Each row has a name. After each piece below comes the name of the row it's from, unless a question asks for something else. Each question is about the rows just above it. Places in a row count from 1.

[125 120 132 151  98 102] = j947
[128 122 134 149 100 105] = j227
[127 136 127 114 146 144] = j411
[100 139 125 101 162 158] = j596
[125 129 126 124 133 168] = j17
[125 129  28 124 133 131] = j36
[129 139 125 101 163 159] = j217
[129 124 131 144 108 111] = j393
[127 151 117  64 211 199] = j989
[129  98 141 204  29  44] = j479
The rest of the row after [125 120 132]:
[151  98 102]
What comes right after [132] in the named rows?
[151]
After [101 163], its row goes on with
[159]
What comes right after [29] in the named rows?
[44]

[103 158 148 149 130 104 134 155 149 133 141 115 132 165 140 128 108 138
 134 135 134 169 165 121 108 119] -> j309
[138 154 155  76 128  98 160 138  62 138 117 154 156  42 172 130 108 144
 147 112 130 177 205 151 104 129] -> j234
[ 99 162 134 100 134 128 180 155 153 123 119 141 127 131 127 126 143 137
 137 126 130 177 131 142 146 124] -> j460
[100 180 139  64 127 148 209 112 145 129 112 126 145 187 155 124 180 123
 120 111 117 110 165 123 174 122] -> j271
[173  91 196  99 141  25  76 123 152 130 120 116 132 173 141 129 154 170
 158 120 135 254 163 107 152 136] -> j709
[142 138 111 126 123 206 126 158  97 127 135 136 128 105 126 123 189 116
 117 130 143  94 132 133 182 126] -> j316
[115 108 116  80 124 176  88 133 155 136 106 105 157 169 175 130 135 109
 120 106 124  77 224 100 136 130] -> j742
[ 84 148 137 203 139 106 153 123 104 120 141 121 114 126 104 122 191 144
 139 150 114 182  87 117 189 125] -> j428
[ 97 167 170 177 119 108 198 136  69 128 132 118 119 213 116 127  89 126
 134 140 144 112 101 112  88 121] -> j304
[164 108 146 184 134 169  93 130 142 134 161 116 112 156 103 132 103 126
 123 154 128 121  96 117 107 139] -> j676
q: [155 124 180 123 120 111 117 110 165 123 174 122]
j271
Shift each entry of [169] by -1 times 1:
[168]
Go on from [115 132] to the end of its row.
[165 140 128 108 138 134 135 134 169 165 121 108 119]
q: [108 138]
j309
Table of tags by key:
[131] -> j993
[142] -> j699
[141] -> j474
[107] -> j814
[155] -> j134
[156] -> j675
Join j676 by its entry at place 14:
j675

[123 119 101 159 137 152] : j465
[ 83 115 127 108 145 114] : j478
[111  35 124 144 128 155] : j902
[106  99  46 143 130  77] : j208
[124 100 181  90 112 123] : j856
[163 134 120 142  22 134] : j657
[103 125 118  92 115  72] : j646
[126 143 150 152 153  73] : j658
[147 149 136 143 164 103] : j256
[135 118 133 112 105 112] : j615
tags:
[103] -> j445
[134] -> j774
Join j657 by its entry at place 6:
j774
What comes right after [153] in the named rows?
[73]

[218 104 105 153 160 152 130  92 102 135]  j727
[144 128 135 167 129 131  70 152 184 160]  j350
[114 135 130 124 134 117 135 120 124 131]  j172
[ 84 143  83 112 125 176 172 163  87 115]  j377
[ 81 139  64 129 141 179 143 146 122 153]  j883
[153  79 139  92 127 172 109 141 124 102]  j18
[114 119 130 124 134 117  45  43  50  91]  j714
[121 117 129 108 125 132 116 130 128 136]  j907
[ 55  69 184 151  58 144 119 200  96  36]  j607
[114 119 130 124 134 117 135 120 124 131]  j315
[121 127 184 151  59 128 107 147 157 139]  j106
tags:
[120] -> j89
[119] -> j504
[43] -> j683
[146] -> j214
[143] -> j538
[147] -> j360
The tag of j883, keyed by place 8:
j214
[121 127 184 151  59 128 107 147 157 139] is in which row?
j106
Move every entry of [134] by +1 step of 1.
[135]
Go on from [184 151  58] to the end of its row.
[144 119 200  96  36]
The entry that follows [157]:
[139]

